Rows, each with the group of its hidden value
[ 138 -317  123 -329 -488  297 -161 -201  174  -91  356    6  347 -134
  -65 -141  -81    1  156  119  -53 -198 -252   64    1  -70   56  382
  120 -134  -11  292 -136 -132  -43  144  -31  572  -77  217  253 -234
   96   90]
q81
[-232  141   84  156   12 -189  -17   56 -159  -71 -253 -168 -124 -172
  -12  254   85  212   -1 -288 -283 -180   91  142  127  146  173 -129
 -119   48 -240 -402  -49   56   85 -294   17 -184  -56   38 -174   98
   92 -130]
Q128
[-127    4  -42  299  -52  -55  -39 -197 -149   81  202   38   11  150
  -65  136 -100 -231  208   76   83   94 -176  157   54 -267  135  172
  111 -371   65  213   55  121  -58  210 -119  101 -274  -75  128   22
  -70  -73]
Q128
[-140  -61  -22  205  -71   67   40 -195  -78   17  -43  -23  144  -88
    5  287  -28   85  -88 -133  -71   32 -268  155  -32   53   -9  151
  102 -156 -202  198  -59  -23   54   45  156  128 -137  -46   15  -24
  100  -50]
q413
[-152 -130   64 -114 -132   18   27  -18   18  -96 -134 -173   86 -322
   -9  223  149  282 -155 -174 -285 -181  -67   70  -38  191  -54   35
  -15  152 -270 -152 -166   -4   75 -191  167   26   72  108  -26  -39
  190  -49]
q682
[ -84  -31  -87  168   41  -92  -93   19 -179   93   80  -71  -32  100
   -8  -83  -90  -94  -67   96  144  -25   44  141  118 -253 -114  -15
  216  -54  221  159   40  -40  -39  140  106  -57  -58  -19   -1   46
 -199  -82]
q682
[ 111   91  -43  190 -107  -36 -295   62 -189    2  356   83   17  446
  -88 -421 -373 -437  417  312  379  -24  165  131  302 -468  168   96
  182 -301  421  128  244 -104 -113  327 -241   44 -175   23  -36   -7
 -374  -63]
Q128
[  52  -85   23 -186 -237   66 -193  118   56 -153  -58   72   55 -101
   25  -71  -77  147  101   86  -48  -98   98  116  253  110   43   -1
    2    4   29 -105   17 -105   13  -48  -17  171   46  137  -60 -101
  -65  121]
q413
[ 135 -149  144 -259 -317  255 -148    9  102 -252 -121   80  263 -133
  -10   60 -190  116  161  -54  -70 -139   82  105  173  276  169  150
 -102   20 -251 -141   19 -208  162 -127    9  276   -2  162 -119 -165
  127  173]
q682
[  91 -125  145 -345 -327  166 -254  150  -17 -256 -188  -92  163 -135
   48  -53 -113  141   79  -27 -117 -259  215   55  340  213    3   24
  -57  108  -90 -233   47 -222  101 -220   26   96   24  277 -103  -42
   24   66]
q81
[  39 -393   87 -299 -286  342  -29 -137   78 -214  -25  -12  359 -115
  -28  284  -96 -125  103  114  -16   19  -40  -13   27  131  -99  327
  -26  -59 -257  110   41  -29  157   33   43  186  -68  163  124 -109
  214  118]
q698
[ 234  -84  134 -338 -366  224 -258  195  175 -359  119   97  248    7
 -103 -328 -263   -8  395  153   40 -217  236   17  195  115  226  135
 -106   93  -68 -318   93 -222   62    0 -177  193  169  237 -217 -238
  -16  112]
q102
[ -12   49 -106  278   38 -124  -94   -6   -2   90  219  239  -96  168
  -75 -159 -185 -107  180  187  218  108   -1  232   95 -272  194    7
  131 -211  270  141   71   35  -56  279  -91  165  -52 -130  -40 -111
 -264   83]
Q10
[-184  157   13  166  -19 -172  -51   70  -58   -9 -260  -38 -138 -273
   55  136   97  473 -180 -301 -281 -166  -56  238  137  223  118 -190
   -6   78 -143 -224 -138  -58   35 -241  157   35   42    4 -190   -4
    3  -35]
q81
[-278   59 -177  399  158 -248   46  -29 -146  119  135  -18 -172   83
  -59  114   72  -92   13  122   43  142 -124  121  -25 -286  -56  -24
  164 -180  145   93   21  233 -108  225  -20 -188  -54 -136   28   64
 -152 -168]
Q469
[-127 -361   41 -107 -156   67   61 -275  100   49   88   72   66 -196
  -44  389   97  -61   53   98 -113   90 -168  120  -45  -65   44  240
   -2 -211  -74  227  -97  239   66   70  -28  325 -194   21  344  -87
  150  175]
Q469
[ 128  108  115  -19 -124   86 -237  222  -89 -270 -141   16  122  144
  -44 -182 -347  -53  271  -38  102 -182  360   98  318  111  231  -28
 -101   72  -85 -380  209 -266  153 -110  -70  -91   39  128 -381  -46
  -92    7]
Q10
[-321   23  -28  265  135 -213   86  -41 -181   62 -115 -199 -127 -119
  -29  306  148   77 -138 -154 -176  -43  -34  109  -27  -59  -37  -61
   35    7 -118 -121  -62  172   38  -88  107 -243  -59  -45  -26  122
   50 -186]
Q469
[-186  146  -47  222    3 -129  -12   60  -70  -38 -190  -32  -71 -173
   27  145   61  340 -120 -209 -191  -71  -91  180   70  173   51 -121
   29   33 -165 -170  -82  -33   14 -123  136  -53   54  -33 -207   -5
    7  -85]
q413
[-320  124  -79  405  190 -324   60  -32 -205  163   33 -157 -217  -35
  -52  130  127   60 -118 -117 -103  -49  -68  167  -39 -224   24 -109
  121  -43   55  -48  -82  172  -53   16   73 -205  -61 -109  -29  111
  -83 -222]
Q469
[  20    4  148 -226 -260  124 -143  159   44 -310 -351  -44  139 -265
   39  120  -53  363   41 -229 -266 -240  150   95  236  457  135  -44
 -176  177 -365 -436  -20 -205  165 -350   69   53  101  195 -281  -80
  159   65]
q413
[  16  173  -78  354  -40  -95 -232   -3 -193  131  206   71  -39  237
    4 -330 -262  -52   56   49  230  -68  -82  260  239 -320  105  -10
  280 -234  356  269   77 -194 -112  237   26  164 -142  -48  -76  -16
 -355  -84]
q81
[ 265   52   -8  -43 -216  225 -342  270  -85 -336  176   86  275  433
  -86 -481 -512 -379  480  338  410  -49  318  -14  334 -136   62  134
   69  -69  155 -136  369 -317    9  257 -188 -108   78  154 -333 -101
 -268  -47]
q102
[-189  -31 -212  358  110 -194    2 -100 -150  254  342  -38  -98  126
  -50 -111   24 -128 -114  199  179   90 -220  160  -75 -478 -180   42
  372 -181  361  426  -53  110 -188  379  101    5  -66 -138  155   16
 -258 -158]
q682
[ -97 -425  139 -223 -213  211  121 -321  114   -7   11 -104  270 -360
  -50  422  112   94 -149 -128 -228  -97 -233   84 -199  105  -31  314
    3    7 -330  203 -221   63  161  -73  189  348 -107   93  267 -123
  340  102]
q698
[ -39  -27 -126  180   31   14  -88   83  -88  -97    8  131   32  208
  -31   32 -203 -221  185  251  235  197  100   81  166 -118  -45   40
   78 -157   99   33  225   27   22  228  -56 -138  -15  -47 -118  -15
 -179    8]
q102
[-159  -49  -15  263   55  -45   88 -176  -43   86   67   -1   45  -64
  -74  195  -26   22  -64 -105  -24   12 -175  178 -132  -92   92  108
   86  -86 -112  130  -79   54   65   90  114   91  -83 -101    0  -54
   48  -43]
q102
[ -67  156 -158  300   77 -170  -87  150  -29   -6  186  129 -110  150
  -83 -247 -119  -16  142  176  165   56   28  148   58 -210   80  -78
  142  -61  215  -48   74   10 -108  252  -60  -82  124  -98 -203  -84
 -272  -75]
q102
[ 112 -110   36 -298 -315  180 -169  187  177 -338   53   77  200  -89
  -63 -160 -106   91  268  175  -40 -104  112   -9  129  180   54  103
  -68   92 -117 -266   45 -112   14   17 -110  102  212  194 -165 -203
   25   77]
q698
[-328   23  -90  300  196 -240  140  -29 -121  125 -107 -154 -150 -206
  -19  258  197  235 -297 -179 -174  -30 -110  158 -127  -34  -98 -117
  108   99  -93  -42 -155  135   15  -53  235 -186   50 -107  -62   60
   21 -157]
q698
[-300  -47 -115  327  236 -296  103  -87 -153  265  112 -135 -209  -72
  -57  103  150   20 -255  -13  -13   -7  -80  183 -123 -340 -107  -78
  219    7  191  163 -128  193  -47  116  179 -112  -32 -133  106   70
 -127 -139]
q102
[-219 -266   52 -174  -87   -5   66  -68  -25  -14 -154 -248   45 -366
   14  338  242  220 -268 -122 -293 -149  -51   50  -49  108 -202   38
   26  162 -197  -44 -186   93   80 -193  222  -15   20  121  132   27
  199  -42]
q682
[   6 -304  132 -175 -210  251   26 -200   94 -120  -88   28  277 -207
  -34  338  -74   38   15  -88 -105  -38  -80  104  -32  189   80  256
  -67  -32 -326   70  -57  -42  206  -70  106  291  -97   84   73 -133
  248  160]
q698
[-207  -44 -141  304  127 -145  -14  -37 -224   95   91  -53  -84  190
  -36  128  -42 -280   46  194  162  155    4   87   90 -333 -133   32
  173 -211  197  167  134  174  -46  230  -14 -215 -147  -79   76  119
 -176 -135]
Q469
[-124   41  -21  265  -93   10   36 -152   24  -59  156   80  105   -1
 -102  159  -54   -6  197  -34  -59   56 -263  120  -94  -19  204  188
   16 -226 -201   27  -24   83  -13  148  -85  122  -79  -67  -43 -107
   84  -76]
Q469
[  72 -435  -28 -266 -277  244  -83 -163  131  -47  193  163  221  -29
  -20  114  -87 -201  141  358  131  147 -100   63   73 -116 -114  304
  114 -221  107  382   31   63   11  258  -36  380 -115   86  313 -159
   -2  236]
q682
[ 128 -161  104 -228 -216   93 -198   39   38  -63   -4   61   84  -71
   -6 -129 -168   50   74   42   36 -179  189  174  227    4  129   37
   19   33   91  -18   -7 -173   89  -63   26  293  -32  131   -6 -118
  -73  192]
q682
[ -56 -240  163 -260 -279  104  -97  -85  -45 -127   75 -216  159 -123
  -65  127   31 -107  150   12 -163 -219   46   -7   84  -50   25  208
  -43  -33 -122  -94  -39   46   53 -100  -77   81 -127  226  169    4
  157  -51]
Q128

[  52   89   -9   30   54  -75  -53  -74   -6  -37   95  155  -57    8
   36 -132    6   33    9  139  153  -36  -15 -106 -121   16   13   19
   97  -31    4  -41   16  -22    5   61  100  -44  -20   47  -21   26
    3  -78]
N
[ -6  55  16  38  31 -65 -49 -44  -2 -33   1  47 -31 -17 -22 -57 -14  60
  38  84  74 -20  -7 -43 -74   9 -21  -4  75  -9   6   3  10  -6 -49   6
  21 -50  15   8  43  46  30 -41]
A
[ 121  -71   87  -72  118   56 -141   21 -212   90 -218  106  133   29
  149  -60  131 -107   26   55  150 -155   -1 -151  154  -90  -76  -58
   56 -144  -84  -76 -141   54  138 -153  -84  -78  105  -73   30 -110
 -158  -81]
Y
[-115   39   -9   65  -26  -99   68 -110   43  -90   24  113 -121  -13
   -8 -137  -38  143  -10   29   -3  -10   15  -24 -136  108  105   51
   84   23  133  -19  149   -3   -1   58   67  -14  -49  120   49   95
   94  -36]
N
[  7  41 -28 -44  41  -8 -63   0  -5  22  -3 -24  25   8 -49 -15  29  19
  49  58  25  -5 -17 -28  15 -33 -63 -65  -1  -7 -57  21 -55 -26  15 -30
  -3 -52  -9 -58  12  -8  14  31]
Y
[-14  42 -37 -51  55   0 -10  -5  57  45  68 -52 -27   2 -65  21   9  53
  36  39 -68 -11 -14  -5 -26 -19  13 -22 -86  18 -44  34 -23 -55  31  19
   4  18   2 -34  -3  10  37  52]
W
[-149  100  -68   44   12 -162  124 -135  256    7  226   67 -171  -12
  -91  -91  -57  237   -7   31  -28   -8  -47   18 -217   70  151  123
  -39  -11  211  141  113  -53  -53  160  209   22  -70  188  -24  147
  195  -12]
N
[   1   34  -45  -58   55   -7  -10    7   38   52   85  -35   -7   -9
  -18   28    4  -27   26   32  -47    4   -8  -24   15  -15    8  -26
 -121   14  -75   15  -11  -58   68    4   -2   92   15  -46  -21   -4
   25   28]
B
[-23  64  23  68  33 -83 -36 -58   9 -40   1  55 -50 -23 -27 -66 -30  74
  36  96  72 -22   0 -35 -97  19 -18   1  99 -10  23   9  29   2 -76  11
  24 -49  21  27  45  75  42 -62]
E
[-21  59 -22   6  32 -50 -24 -36  33  -8  44  25 -49  -2 -54 -51 -14  81
  32  63  15  -4 -23 -19 -79  13   7  -9  16  31  13   9  14 -32  -2  26
  41 -23 -12   3  16  45  23  -6]
P
[-33  43 -20 -27  56 -19 -10 -27  61  38  34 -35 -34   8 -70  -4  11  85
  38  55 -42 -29  -8  -7 -42 -17   2 -19 -24 -15 -11  53 -28 -29 -10  14
   7 -36  -3  -7  12  35  59  32]
Y
[  74   34   67  -15  -29   43  -70   17  -89 -163   59  -77   36 -101
   34  117  -18  -33   69   27  -15   28   76  -49  -29  -14   25   32
  -74   54 -203  -59   31 -104  -48   11 -115   41   76 -127  132 -115
   55  120]
W
[  44   -8   31  -79  154  -33  -36  -30   82  194   29   62   20   29
   45   -7   92   61   25   41   76 -172  -66 -102    8 -101   41   69
  -94 -188   52  117 -146   -1   54   12   82  -21   82   51  -33  -19
   10  -54]
Y
[-178 -157  243   75   71   -8   71  -35  -26   71 -348 -133   37 -100
   38  147   13  156   40 -111 -174 -205   86   49   98  -46   81  104
  -30 -179  114  155   -2   92 -118 -171 -222  -21  264   59  223   64
   95  -35]
Y
[-30   1  25 -12  54 -31 -38  22  20  67 -45 -76  41 -44 -49  70  -6  36
  55  -6 -16 -28 -33  20  36 -54 -31  -7 -89   1  -4  79 -42 -23  -8 -66
 -22  28  89 -50  52  13  -5   3]
W
[  31   36  -48  -83  135    6  -84   34   36  177  -15  -69   59   45
  -63   23   64  -41   52   91   16  -47  -45  -28   94 -104 -134 -116
  -57  -82  -95   85 -163   -2   35  -71  -13  -26   30  -84  -64   12
  -17  -11]
R
[  31   32  -41  -90   62   22  -49    8   10   53   42  -44   39   14
   -9   23   57  -50   42   58  -10  -16   12  -59   61  -49  -52  -63
  -72  -60 -127   27  -78  -38   45  -19  -34    8   -2  -73  -18  -43
   53   56]
R
[ 200  191   51   17  174  -61  -34   26  275   63  594 -104 -146 -157
  -47  299 -146   63   68  125  -35  -33  -66  -29 -334 -112  222  282
 -437   99 -169  114  -32 -273 -135  302  141  334  229  -50  -36  -16
   45   22]
R
[ 181 -108   92 -188  -32   68 -115  -98 -267 -132 -134  315  187   50
  385 -187  283 -139   11    8  328 -194  100 -385  160  -30   42   63
  150 -394 -111 -132 -105   46  171  -29  -38 -214  -49   33  100 -326
  110   64]
P
[-88  27 -16  17 -10 -65  38 -76  39 -47  15  69 -85  -5 -24 -94 -14 126
  10  14 -19 -14  -2 -22 -94  70  80  30  35  17  91  -6  89 -13  19  40
  44 -21 -37  71  46  60  74   0]
A
[ -19  -24  -15 -110   15   41   49  -51   10  -12   53   37  -28   15
   71  -24   79   25    0  -21  -87  -66   54  -97   10   26  130   42
  -99  -83  -43  -25   27  -45  120   49  -30   30  -30   25   24  -77
  115   99]
R
[-192 -112  -82  -76  -74   26  -28  -53 -234  -22 -510   86  123  145
   -1 -303  170  -22    4  -19   30    0   56  -43  295   81 -232 -318
  360 -115   72  -84   -8  200  168 -294 -138 -315 -203   -8   54   24
   16   10]
P
[ -50   20  -41  -63   80   -3  -23   14   61  120  -31 -125   46   14
  -77   58   40  -18   52   44  -67  -14    6   11  104  -65 -109 -106
  -64  -81  -85  116  -98    2  -14  -76  -61   -6   18  -65  -16   34
   87   36]
B
[ 16  47 -48 -70  21 -40 -28 -22  65  19 119  25   2  -5 -16 -17  29  47
  38  18  48  -8 -46 -54 -38 -20  29  25 -86 -17  -5  45 -25 -68  47  52
  87   6 -27  -5   1 -36  59  53]
Y
[ -24   95  -45   39    9  -33  -88  -44  -60  -80  -81    5   -8   39
  -91 -121   13   10   52  172   74   47   45  -30  -17   21 -184 -177
  243  -11  -96  -31  -20   38  -92  -56  -52 -183  -87  -55   18   75
   62  -10]
E
[   1  121  -42   68  -47  -87  -26  -66  -16 -175  140   97  -81  -42
  -22 -111  -69   48   17  103   92   86    7  -35 -164   81   22    6
   89  127  -14  -82  132  -73  -21   74   88    0  -67    9   28   36
   30   -7]
N
[   2   37  -33  -51   59  -15  -18   13   51   59   84  -54    1  -22
  -30   54   -1  -18   36   26  -40    1  -16  -14   12  -29    0  -16
 -134   10  -71   41  -24  -60   40    1    0   91   34  -53  -11   -2
   29   29]
B
[ -2  40  -3 -11  35 -24 -45 -18  -3  -5   4   5  -8  -7 -34 -25   7  48
  41  56  22 -16 -10 -29 -32 -10 -18 -23  12   5 -25   7 -14 -27   1  -8
   3 -36   7 -27  32  10  15   9]
P
[   5   18    6  -31   94  -12  -17   17   38   93   48  -60   10  -34
   -6   79   -4  -32   33   33  -47  -33   -4  -16   33  -49    0   -3
 -139  -22  -76   53  -41  -44   26  -26  -30  110   90  -49   -5   12
   11  -11]
B
[ -21   37  -47  -68   55    3   10   -9   77   53   94  -50  -33    2
  -49   28   14   38   29   26  -85  -14   -7  -13  -19  -12   39   -9
 -120    1  -48   40  -14  -61   48   33    5   50   -3  -24  -13    3
   61   62]
R
[-130   74  -79   22   78  -53   40   29  162  124   70 -192  -76  -25
 -212   95  -96   74   41   33 -199   67  -42  145  -28   -7  -42  -82
 -148  136   -6  117   16  -53  -33  -24   -9  126   35  -53  -34  164
   29    7]
B
[ -89   25  -77  -57   20  -13   32   -8   67   44   31  -83  -13    5
  -73   14    3    6   27    6 -113   37   10   22   47   13  -19  -73
  -87   15  -43   50   13  -32   46  -24  -28   55  -36  -32  -10   39
   91   63]
B
[ 21  85 -12  34  18 -68 -86 -22 -16 -50  25  32  -7 -20 -48 -53 -24  27
  55 105 111  26 -20 -38 -68  -1 -78 -44  84  31 -39  -6  -5 -24 -56  -3
  30 -57  -5 -39  32  33  11 -28]
A
[  3  26   7  -9  31 -42 -54 -18 -14   1 -17  26  15 -16 -10 -29  12  39
  42  39  63 -25 -23 -40 -15 -17 -22  -9  12 -12  -1  14 -19 -18   5 -23
  19 -35  21 -18  42   0   5 -10]
P
[ 179 -113  115 -163  -34   50 -123 -104 -276 -143 -155  329  194   37
  399 -189  276 -140   16   13  360 -202  103 -391  157  -32   33   75
  176 -413  -99 -125 -102   61  143  -38  -39 -221  -30   44  117 -317
  114   39]
A
[ -84   51  -41   87  -25 -109  -83   -7  -80  -44 -169   31   22   -9
 -101 -128  -51   17   47   66  112   83  -44   40   19   45 -181 -157
  191  107   55  -26   45   52  -26 -133    9  -88  -36  -44   47  119
  -65  -93]
E
[  27   64  -10  -35   72  -18  -24    5   89   44  151  -59  -36  -37
  -54   77  -21   53   47   44  -41  -17  -31   -8  -76  -41   48   43
 -152   33  -57   55  -26  -94   -4   62   33   73   55  -40    4   -2
   29   42]
W
[ -37    7   45   52   -5  -73  -62  -23  -71  -48 -129   32   36  -41
   -3  -48  -10   32   48   28   96  -10   -5  -24   10    7  -68  -30
  101   -5   29    3   18   27  -43  -84  -22  -61   43  -16   96   33
    1  -51]
A
[  3  57  11   9  49 -50 -45 -29  37   4  41   3 -24 -19 -42  -9  -6  70
  46  73  41 -29 -16 -31 -68 -21 -11   8  10 -17 -13  42 -25 -29 -50  19
  25 -34  30  -7  33  29  44  -7]
P
[  29   49  -37  -66   84   -7  -12   -2   69   72  143  -30  -13  -10
   -1   48   15  -36   27   56  -34  -17   -4  -49   -2  -37   23    2
 -147  -28 -100   38  -39  -70   48   36   13  104   29  -38  -40  -13
   50   26]
B

Next part:
[ 282 -173  -79   79  254   12    3  270    7  -67 -191  -26  189 -272
  -98   52 -164 -144 -105 -210   98   78 -397  207 -107  261  387  227
  193  378  -63  113   14   40  -25    7   31  124   87   56 -182    7
   66    5]
(90)
[-221  263  -37  -10 -184   35 -123 -141  127   37   30   62 -168   28
   13  -10   25  143    7  -55 -106   80   -1 -192   90  -72  -19 -165
 -123 -167  -67 -138  -86 -170  -86  169  332 -129 -130 -107   25  112
 -100  184]
(89)
[ -60 -110  116  -21  -11  -35  222    4   73 -118  111  122  -91  266
   74 -270   82   26    1  -82  106  -87 -146  -80   54   35 -117 -129
   33   -9   90   94 -132   39  104  150  -99  205  171 -217   10  158
  -94  184]
(100)
[ 283 -142 -163  105  125   76   14  267   81  241   86   59 -211  183
  -76 -270   57  -76  151   45  101  -17 -148  -32 -114   35  -90 -168
 -147  195   63  177 -353  -33  173  203 -122  -15  -19 -159 -233  -60
   58  175]
(90)
[ 133   96 -194  135  -21   32 -204  -90 -139  110 -123   38 -101 -468
 -302  392   -3 -366 -145  -23  180    5   -7   60  114  -10  266  130
 -280  226 -161  168 -230 -203  -45  155  358 -225   84   74 -296  -24
 -166  229]
(100)
[ 291  -86 -108  171   46  -30   59   85  -21   61    5  104 -195  -98
 -182  200  -49 -176  -35  -52  123   72  -41   39   81   68  257  105
 -235  220 -112  278 -263  -82   65   -5  116  -33   49  -44 -114   63
 -182  163]
(95)
[  -4   38  -63  -13  -44   77 -213  168  122  -39  -93  -73   54 -475
  -46  -14  246 -128  -35  -71  -54  -16 -324  130  -92  243  148 -243
  -50  148  176   49  -54 -254  -41  343  263 -187  -63   21 -365  111
  128   12]
(95)
[-263  217    3  -28 -117  -39   53 -324   98  -44  -32  -59  152   59
   63   74 -197  192  -53 -121 -183  115  -45 -117  248  -76  187  229
  108 -146 -145 -170  196   47 -182 -188  124  148  -25   13  181  -40
   34  -90]
(89)
[  -3 -210  -19   62  130  -26  243   78   88   53   35 -149  188  214
  150 -244   -9   -9  -24   31   90 -197 -223  -50   14  122   11  198
   72  127  116   91  -95  125   64  -16 -320  197  116   66  -91   -8
  131  -75]
(97)
[ -59  147  -33   61 -122  -59  156 -259  115   63  109   54 -122  305
   15   56 -198  216   61  -49 -161  185  112 -188  290 -142  137  160
 -100 -144 -185    7   -6   52  -63 -255   43  131  -83 -109  257  -32
  -84   -5]
(89)
[ 182 -181 -110  104  109   35   95  302   57  104   58  -18 -147  130
   17 -122   94 -123   -7   77  231 -186 -103  -82  -65  121  -60  -10
 -211  193   46  242 -383  -45  142  234  -87  -98   -8   -5 -191  130
  -88  225]
(97)
[  75 -229  -57   17  218   45   58  245  -14  -11 -102 -105  212  -91
   20 -202   49 -223 -104  -36  270 -260 -359   80 -135  194    0  106
  132  299  108  108 -144   55   72  265 -169   90  200   65 -312   20
  103  109]
(97)
[  89  -38 -112   37 -112   88  -77  207  103  139  149   53 -309  -75
  -75 -186  407 -184  119  146  111 -180  -69  -39  -55   65 -251 -467
 -386   72  225  257 -441 -254  187  501   67 -258  -37 -148 -406  107
  -21  258]
(90)
[  37  182 -243   84 -134   33  -16  -28  243  278   97 -210  -55  108
   52  115  -73  216  160  148 -303  133  119 -155  227  -34  173  140
 -302  -78  -98   77  -64  -62  -92 -211   24 -176 -397  122   44 -142
  164 -220]
(97)
[  58  -10 -136  -90   41  117 -122  185   20   -5  -82  -70  120 -265
 -106  -93  127 -212   13   -2  123 -149 -239  129  -27   87  -82 -102
   15  201   57  127  -82  -30   28  373    3  -63   50   -8 -374 -102
  168  128]
(90)
[ -32   27   28   68  -69   50  -85  160  135   73  136  228 -462  189
   23 -309  240   51   60  -44   85   -2 -113 -215 -167   39 -206 -520
 -219  -54  131   -5 -421 -271  137  451  269 -165  -49 -309 -120  328
 -227  425]
(89)
[  30 -163  -14  -27  176   46   18  366  123 -137 -138 -168  255 -175
  129 -142   48  -46 -122 -105  104 -155 -416   85 -152  334  143   83
  180  243  111   55   -7   -1  -26  223  -27    9   -8  126 -203  164
  121    2]
(97)
[  99 -142   20   61  158  -45  205  -60  -37   -6   -5  102   38  237
  -38 -152 -199  -40  -37 -147  144   28 -168  -14   64  -21   94  198
  164  144  -87   54  -61  169   53  -83 -163  332  242 -143   42  -50
  -43  116]
(100)
[-127  182  -45   32 -172  -75  105 -306  202   -6    4 -189  222 -100
   67  225 -152  227   17  -61 -397  220  -38   -4  352   39  427  301
   -6 -112  -75  -15  285   11 -212 -420   60  117 -167  132  160 -106
  186 -414]
(95)
[-353  335   -3  -98 -246    0   16 -312  201   -8   74  -18   -1  237
  116  -62 -112  348   71  -57 -277  131   54 -232  259 -162  -33   -6
   22 -316 -122 -219  149    4 -156  -75  155   63 -169  -98  236  -32
   44  -20]
(89)
[ 346 -377  -40  187  334  -48  218  259 -100   -3  -98   47   80   -2
  -89  -45 -135 -279 -144 -127  358 -121 -328  121 -118  213  242  304
   89  434  -22  247 -239  112  134   20 -190  233  312   20 -193   65
 -103  159]
(90)
[ -35  -20   39  -92    3   48   19   91   70 -109   23   96  -46   52
   -4 -252   95  -20   23 -107   77  -39 -211   -2  -11   44 -124 -220
   83   44   67   41  -78  -12   54  294   22   93   88 -208 -113   76
   11  210]
(100)
[ 207  -81 -148  139  114   -9   21  -34  -79  126  -82   -7   48 -167
 -180  137 -118 -236  -64  -48  132    8 -130   86   73   32  253  250
  -63  262  -96  158 -140    7   13  -43    2   68  152   45 -199 -126
    1   47]
(95)
[ 104   83 -182   81  -42   -9   57 -186   50  186   27  -76   43   18
 -110  132 -164    0   84   29 -129  124   35   -3  255  -95  204  245
 -116   54 -141  111   -5   57  -48 -232  -61   81  -44   26  -20 -261
  125 -134]
(95)
[ 142  -83  -30  103   58   50  -38  165   79  157  107  196 -360  191
  -48 -322  139  -32   93  -46  106   42 -157 -111 -154   28 -117 -372
 -142   90  112   69 -387 -160  166  307   81  -32   30 -292 -166  143
 -102  315]
(100)
[ -51   56   48  -19   29  -27  100  -33   39 -151  -45  125  -12  148
    4  -12 -218  113  -79 -215   50   98 -126  -80   86   -1  120  130
  153    6 -189  -58   31   78  -61   -7  128  180   61 -129  166  111
 -156  201]
(89)
[-133  116 -102   96 -232  -22   73 -188  298  238  181 -203  -13   79
  145  -74  160  217  171  155 -387   54   -2 -134  202   32  108  -76
 -271 -175  184   37  -35 -147  -45 -162  -47  -66 -245   60  -45  -62
  239 -352]
(90)
[  61  -99   57 -138  228   88 -128  294  -45 -292 -246   92  196 -324
  -86 -164  -29 -186 -166 -321  241  -26 -512  210 -205  231   93  -75
  400  310   -3  -35   68   22  -24  418  161  133  213 -124 -244  119
   23  289]
(100)
[-177  124 -183   -6  -38   41  -27 -146  125  169  -57 -349  341  -90
   98   40  -68   50  -14  102 -153  -95  -83  -61  184   13  140  319
   -4    4  -15  -60  112   37 -156 -111  -89  -31 -130  264 -105 -220
  307 -273]
(97)
[-113   91  -90  -86   -2   13  -17 -248  -70  -76 -170 -159  416 -345
 -116  172 -135 -184 -118  -85   15  -57 -173  160  241  -18  204  353
  186  131 -107    7  239  119 -152  -43  -19  167  185  140 -167 -264
  207 -119]
(95)
[ 205 -161  -60  159  131  -35   93   55  -11   64  -38   30    1  -78
  -92   14  -54 -160  -58  -87  109   16 -212   68   -4  125  251  140
  -29  243    5  157 -164  -20   53  -24  -19  113  152  -12 -155   19
  -31   42]
(95)
[ -94  -53  170  -73  -57   36   92  276  208 -147  186  275 -400  406
  148 -530  257  184   90 -114  102  -60 -202 -205 -182   88 -371 -609
  -24 -116  187    1 -318 -134  182  511  100   19   -1 -428    2  416
 -212  459]
(89)
[-147  177  -34 -109   15   39  -58 -154   18  -84 -122   -4  193  -30
  -36  -14 -233   74  -53 -186  -42  103 -159  -13  127  -69  101  169
  259    2 -189 -170  195  104 -151    7  117  164   42  -56   58 -119
   81   70]
(89)
[-208  318 -148 -114 -183   37  -83 -403  -23   19  -62  -99  188 -167
 -136  240 -153  -43  -20   -3 -100   41   99  -19  394 -223   74  254
  -18  -83 -234  -34  185   66 -181  -66  117   27    2   55  -14 -299
  123  -33]
(100)
